[-77 -66 -86   5  52 -71] = z964
[  -1  -85  -23 -118  -10   72] = z572
[-66 -77 -71 -19   5  52] = z204
order: [-71 -77 -66 -86   5  52]
z964
loc: [-85]
z572, 2

[ 110  -57   64  -46   39  -37  -27  -45   95 -101  -61   64  -39  -63
   22   34 -110  109   47   54 -106  -54   -9   30  -73   68   26] = z800
[ -48    5  -35   34  -24  -24 -110   22   -3    7  -33  -19  -71  -15
   68   91  -74   87  100   99   75  -54 -100   91  -42 -101   60] = z313
[  63   83  -62  -40   76  104  107  -29   31  -87  -15  -87   30   76
   63 -100   10    3   50   21  -71  -59   68  105   41   28  -71] = z651
[ 58 -60 107   9 109 -49 -37 -30  73  54  31 -96 -45 -88 104 -91  35  65
  38  46  87  36 -26 111  71  23  45] = z837
[ -25   76  -47   24   15  -77   15  -22  -75   90   24   86   89  -34
   66 -107   32   70  -37   48   12   45   82    7 -104  -11   77] = z642
[-45 -60 107   9 109 -49 -37 -30  73  54  31 -96 -45  77 104 -91  35  65
  38  46  87  36 -26 -21  71  23  45] = z299
[ 107   23  -82   10  -45  103   47   84  109  101 -107   -8   11   43
   22  -25  108   58  -32   39   23   96   71  -54   20   79  -36] = z190
[  63   83  -62  -50   76  104  107  -29   31  -87  -15  -87   30   76
   63 -100   10    3   50   21  -71  -59   68  105   41   28  -71] = z860
[ -33   22  -35  -24   91  -24   -3    5   34    7 -110   99   87   68
  -20   60   91  100  -54 -100 -101  -74  -48  -42   75  -71  -15] = z932
[  75    5 -100   91  -71  -42   68   99  -24   87    7   -3   22  -32
  -20  -54   34 -101  -74 -110  -24  100   91  -15   60  -35  -48] = z703
[  39  102  -66   86  -35   13   48   26  -62  -20  -58  -50  -67   -6
  -30   19   18 -108   68  -47    9  -16   78  -17   83 -107   -1] = z147
loc: [-66]
z147, 3
order: [-107  -82  -54  -45  -36  -32  -25   -8   10   11   20   22   23   23
   39   43   47   58   71   79   84   96  101  103  107  108  109]
z190
order: [ -54  -19  -42  -24 -100  -33  -35 -101    7   -3  -74   68   91   99
   22  -15   75  -71   91   60  -48   87   34  100  -24 -110    5]
z313
loc: [-57]
z800, 2
order: [ -15  -71   75  -42  -48  -74 -101 -100  -54  100   91   60  -20   68
   87   99 -110    7   34    5   -3  -24   91  -24  -35   22  -33]
z932
find: [ -25   76  -47   24   15  -77   15  -22  -75   90   24   86   89  -34
   66 -107   32   70  -37   48   12   45   82    7 -104  -11   77]
z642

[ -7  18 -30  15  20  -6  16 -11  13   7]  z216
[ 17  -2  12  19 -11   7 -13  10  -3  -3]  z165
[ 20   7 -18   9 -10  -8  16   4   5  -9]  z430
[ 28  21  -1  29   3  16 -46  27   2  21]  z692
[  1  -6   2 -13  -2   6  19 -14   6  -5]  z513
[-47 -31  23 -95 -35  43 -15 -42 -41  37]  z337
[ 11  -2 -13 -13  19  19 -42   3  -6  23]  z269
[ 13  16 -11  16  18  -6 -30  20   7  -7]  z956
[ 17   3   3  22   7 -11  -5   4  12   1]  z710
loc: [-8]
z430, 6
order: [  7  -7  16  13  -6  20  18 -11  16 -30]
z956

[ -5   9 -54 -67] = z370
[ -5   9  81 -51] = z630
[ -5   9  24 -19] = z730
[ 10 -53 -44  66] = z321
[ -5   9  24 -45] = z652
loc: [-54]
z370, 3
loc: [-53]
z321, 2
find: [ 10 -53 -44  66]
z321

[ 23  -3   1  61  24  -4   3 -10  14  16 -32   9 -13 -27  11  -3  19   7
 -12  29  -4] -> z192
[ -6 -64  13 -46  21 -34   7 115  30  -6  34 -41  61 -20  16 -26  -1   4
 -69  32 -54] -> z891
[ 61  21   5  32 -34 -21 115  13   4  16 -41 -69  -1   7  34 -46  -6 -26
  -6 -64  30] -> z368
[ 13 -27  30  26  10 -13  32   6 -17 -29 -13 -22   8  12  24 -31   1   8
   0  63  -4] -> z231
[ 24 -41  27   5  32   2 -25 -17  13 -47 -11  48  -8  -3 -11 -18 -19 -52
 -13 -23 -50] -> z658
[ -9 -16  13  11 -27  12   7  -8   3  32   4  22  -9   5  -6  10 -12 -28
  -9   9   6] -> z291
[-14 -17  19  -4  -3  -8 -13  44 -34 -19  23  34 -31  61  -5 -25 -11  29
  -9  52  23] -> z87
[  4 -20  28  28  67  -1   0   6  21  -9  20   9 -46  37  27  17 -10   4
 -18  39  20] -> z803
[ 14   1   6   6 -26   3 -27  10  -8 -10 -11  31 -27 -20  13  17 -16  53
 -20 -46  33] -> z393
[ -2 -58  16 -15 -18  18 -34  16  11 -33  -3  71  22  19  -3 -24 -29 -34
  -2 -47   4] -> z443
find: [ 13 -27  30  26  10 -13  32   6 -17 -29 -13 -22   8  12  24 -31   1   8
   0  63  -4]
z231
order: [ -6 -34 -64  61 -26  16  -1 -41  30 -69  21   4 -46  -6  13 -21   5 115
  34   7  32]
z368
find: [ -6 -64  13 -46  21 -34   7 115  30  -6  34 -41  61 -20  16 -26  -1   4
 -69  32 -54]
z891
loc: [-23]
z658, 20
order: [ 30 -64  -6 -26  -6 -46  34   7  -1 -69 -41  16   4  13 115 -21 -34  32
   5  21  61]
z368
loc: [2]
z658, 6
order: [-69 -64 -46 -41 -34 -26 -21  -6  -6  -1   4   5   7  13  16  21  30  32
  34  61 115]
z368

[ 21  93  31 -69 -32 102 -99] -> z429
[ 66  16  54 101 -70  80   3] -> z608
[  3  54  80  65  16 -22 101] -> z287
[  3  65  54  16 101  80 -70] -> z969
order: [ 16  54 101  65 -22   3  80]
z287
order: [-70   3  16  54  65  80 101]
z969
loc: [-69]
z429, 4
order: [ 80 -70   3  65  54  16 101]
z969

[ -31    4  -45    7   20   31   88   17  -14   43   -5    4  -18   71
   53   28  -28  -78   46   51 -104  -38    4   24    4    9    1  -23
   21   29   26   38  -13   -6   26    1   22] = z635
[ -9 -78 -68  18  14  -8  30  24 -29 -10  -8  16   6  24 -59 -38  -9  18
  72 -17  35 -13 -23 -36  87  -4  -5 -10  49 -27  23 -38 -35  29  33 -16
  52] = z11
[   1    4   51   88  -31   31   46  -78   -6  -45  -18   20   26  -28
   71    1   43  -38    4   28   38   24   53    7   -5  -23    4   21
   22  -14  -12    9    4   29 -104   26   17] = z501
[-19   0  20  27 -50  62   7 -88  -6 -55 -13 -23  18 -14  53 -20  73 -23
 -11  75  86  43  45  26  22 -28 -32 -27   2  13  -4   2 -13  12 -71  20
  60] = z784
[-13  -4  -1   4 -20 -15 -18 -90  42  45 -20  48  82   7   4  36 -14 -61
  32 -28 -78 -46  28 -12  47 -40  43 -80  70  51  29 -46  39  23 -48  22
   2] = z387
[ 17  17 -17  20  12 -25   8   4 -26 -56 -27 -19  14  39 -78 -38   7  -7
  35 -20   9  64 -18  17 -21  70  25  11 -54 -17  -8  -3  23  -6  -3 -34
  75] = z301
[-33 -35 -55   8  -5   8  36  57  -3 -40   2  23  29  31 -71 -40  18  39
  54  -5  10 -19   9 -11   7 -23  47 -33  44 -28  34 -72 -40  17  -2 -21
  -4] = z566
[-19   0  20  27 -50  62   7 -88  -6 -55 -13 -23  18 -14  53 -20  73 -23
 -11  75  86   3  22  31  -2  -5 -12  -8  -8 -24 -12  44  23   7 -68 -17
  40] = z223
[-25  -2  45  54 -28 -12  31  11  -8 -15  22 -25 -10 -12  12  17  18 -64
  20  17 -27 -43 -12 -25 -78  54  45 -16 -24 -33  30  39 -29  89  56  18
  32] = z620
[ 20  20  17  73 -13  10  24 -70 -11 -80 -36 -24  19  19  46 -15   6  -6
  15  44  25  17  71  36  25 -13  18   2 -10  -6 -35   5  -4  -5 -53 -12
  20] = z980
[-24  19 -34 -16  19  -7  26   5 -53 -62   0  -8  -8  19 -47 -30  17 -19
  27 -34   7  21  -8  24 -35  61  23   9 -49  -3  31  -5   0 -41  11   0
  62] = z539
find: [ 17  17 -17  20  12 -25   8   4 -26 -56 -27 -19  14  39 -78 -38   7  -7
  35 -20   9  64 -18  17 -21  70  25  11 -54 -17  -8  -3  23  -6  -3 -34
  75]
z301
loc: [-47]
z539, 15
find: [-19   0  20  27 -50  62   7 -88  -6 -55 -13 -23  18 -14  53 -20  73 -23
 -11  75  86   3  22  31  -2  -5 -12  -8  -8 -24 -12  44  23   7 -68 -17
  40]
z223
loc: [89]
z620, 34
find: [-13  -4  -1   4 -20 -15 -18 -90  42  45 -20  48  82   7   4  36 -14 -61
  32 -28 -78 -46  28 -12  47 -40  43 -80  70  51  29 -46  39  23 -48  22
   2]
z387
loc: [-70]
z980, 8
order: [  17    1    4   51   88  -31   31   46  -78   -6  -45  -18   20   26
  -28   71    1   43  -38    4   28   38   24   53    7   -5  -23    4
   21   22  -14  -12    9    4   29 -104   26]
z501

[  8 -34 -27 -32  41 -15  17 -13  24]  z897
[ 31 -20  18  -5  -9  26  39   6 -22]  z880
[ -9 -20  -2   6  13  -6  32  -9  18]  z724
[ -2  18   4   0 -15   1   1   3  -8]  z476
[  5   5 -38 -62  27 -27  40 -11  17]  z45
[ 24  41 -34 -15 -32 -28  17   8 -13]  z780
[-22  -9  18  31  -9  39 -20   6  -6]  z931
[ -2  -9  18  31  -9  13 -20   6  -6]  z440
find: [ 31 -20  18  -5  -9  26  39   6 -22]
z880
loc: [-28]
z780, 6
order: [ 13   6 -20  31  -9  -2  -6  18  -9]
z440
order: [ -6   6 -20  39  -9  31  18  -9 -22]
z931
loc: [27]
z45, 5
order: [-15   1   1   3  -8  -2  18   4   0]
z476
order: [-34 -32 -27 -15 -13   8  17  24  41]
z897

[ -3  12  91  -6 -18  19  57] -> z92
[  4   3 -14 -54  45  56  36] -> z65
[-11   8  28 -37  19  15  19] -> z507
[ -4  65  13 -72  48 -21 -13] -> z316
[  6  14  75  -8 -25  10  13] -> z732
[-10 -12  -6 -58  65 -18  51] -> z462
[-34 -10  91  75  12  47  14] -> z405
[-31 -31  74 -48 -22  37  -3] -> z680
[-68 -29  79 -21   4  32  -5] -> z673
[-35  36 -14 -33  14   0  26] -> z437
loc: [-58]
z462, 4
loc: [74]
z680, 3

[ 35  37  61 -10 -77  26  45 -65 105] -> z543
[   1   23 -121  -63   39  -42  -21  -75  -86] -> z104
[ -13 -117  -32    4  -70  -36  -93  -35  -46] -> z265
[ 35  37  -9 -10 -77  46  51  27 -59] -> z72
[-20 -80 -65 -32  40  93 -34  53  33] -> z417
[-67 -89 -35 -44  95 -37  38 -49 -40] -> z611
[-20 -80 -65 -32  41  -1  83 -54  -8] -> z827
loc: [-9]
z72, 3
order: [-20 -32 -65  -1  41 -80  83  -8 -54]
z827

[-34   8 -22  34   8  11  26  29 -37 -77   4  38 -34 -19 -45  23 -53  50
  25 -17 -55   8 -27 -60  32  41  77  14 -74   0  32 -65  14  70 -61  74]  z985
[-17  34 -45 -60 -74 -53 -37  25 -26  14  38  41  29  26 -55 -34   0 -61
 -34  74   8 -22 -77   8  77   4   8  32  14 -65  70 -19  23  50  32  11]  z296
[  0  14  32 -60 -77 -65  25  70  32  26  29 -19 -53   8 -37  14   8 -55
 -45  23   4  74 -75 -17   8 -34  50  11  77  38 -34 -61 -26  34  41 -22]  z559
find: [  0  14  32 -60 -77 -65  25  70  32  26  29 -19 -53   8 -37  14   8 -55
 -45  23   4  74 -75 -17   8 -34  50  11  77  38 -34 -61 -26  34  41 -22]
z559
order: [ 74 -61  70  14 -65  32   0 -74  14  77  41  32 -60 -27   8 -55 -17  25
  50 -53  23 -45 -19 -34  38   4 -77 -37  29  26  11   8  34 -22   8 -34]
z985
loc: [-75]
z559, 23
find: [-17  34 -45 -60 -74 -53 -37  25 -26  14  38  41  29  26 -55 -34   0 -61
 -34  74   8 -22 -77   8  77   4   8  32  14 -65  70 -19  23  50  32  11]
z296
order: [-77 -74 -65 -61 -60 -55 -53 -45 -37 -34 -34 -26 -22 -19 -17   0   4   8
   8   8  11  14  14  23  25  26  29  32  32  34  38  41  50  70  74  77]
z296
order: [-77 -75 -65 -61 -60 -55 -53 -45 -37 -34 -34 -26 -22 -19 -17   0   4   8
   8   8  11  14  14  23  25  26  29  32  32  34  38  41  50  70  74  77]
z559
order: [ 50  32  11 -17  34 -45 -60 -74 -53 -37  25 -26  14  38  41  29  26 -55
 -34   0 -61 -34  74   8 -22 -77   8  77   4   8  32  14 -65  70 -19  23]
z296

[ 16 -46   8 -22 -20  24 -15 -33   9   1 -20  -9  19 -45  10 -21  32  36
  12 -14  -3  20 -21  19 -61 -50 -74   2  11   4 -72 -10  17] = z760
[  9  -9   8 -21  10   1 -20 -72 -10  19 -46  36 -22 -50 -20  20 -33  12
  -3 -74  24   3  17  19 -21 -14   2 -61  16  11 -45  32 -15] = z823
[-20 -34 -10  63  34 -51  16  30 -16   7 -31  22 -24  44 -35  22 -50 -52
 -25  -2  69 -23  12  18 -60 -50 -73   2 -18   4 -71  11  16] = z535
loc: [-34]
z535, 2
loc: [-31]
z535, 11
order: [ 32 -72   1  12   8 -61 -21 -74  19  36 -14 -10  11  -9  -3  19 -21  17
 -33 -15 -45 -22  16 -50  10  20   9 -46  24   4   2 -20 -20]
z760
loc: [-71]
z535, 31

[  36   30 -104  -75   52  -93    4   99   35  101] -> z359
[ 35  30  52  36 100 -92   4 -48 -93 -75] -> z282
[  35 -104  -75    4  100   52  -93   31   36  -48] -> z607
order: [-104  -93  -75  -48    4   31   35   36   52  100]
z607
order: [-75 -93 -48   4 -92 100  36  52  30  35]
z282
order: [-93 -92 -75 -48   4  30  35  36  52 100]
z282
loc: [99]
z359, 8
loc: [31]
z607, 8

[ 22  -8 -23  14 -37] : z655
[-24 -17 -22 -43  33] : z198
[-35 -57 -71 -58  69] : z892
[-23 -67 -11 -57  49] : z95
[ 16   9   8  74 -83] : z737
[-42 107  77  36   9] : z436
[-29 -30  -2 -98  87] : z716
[  8 -83   8  74  16] : z108
[ 79  71  84  11 -28] : z748
[ -4 -49  -6 -32  34] : z530
[  8  16 -83   8  74] : z41
[ 58  58  40  14 -38] : z787
order: [-83   8   9  16  74]
z737
order: [-37 -23  -8  14  22]
z655
loc: [49]
z95, 5
loc: [-43]
z198, 4
loc: [-22]
z198, 3

[ -5  88 -23 -12] = z470
[ -4  52 -47 -24] = z482
[22 90 24  3] = z624
[ 8 67 21 22] = z324
[ -3  72 -28 -22] = z879
[  3  51  -2 -19] = z843
[  0  73 -97 -13] = z427
[-24  96  13 -28] = z4
loc: [-23]
z470, 3
loc: [52]
z482, 2
loc: [-12]
z470, 4
loc: [21]
z324, 3
loc: [72]
z879, 2
order: [-12 -23  88  -5]
z470

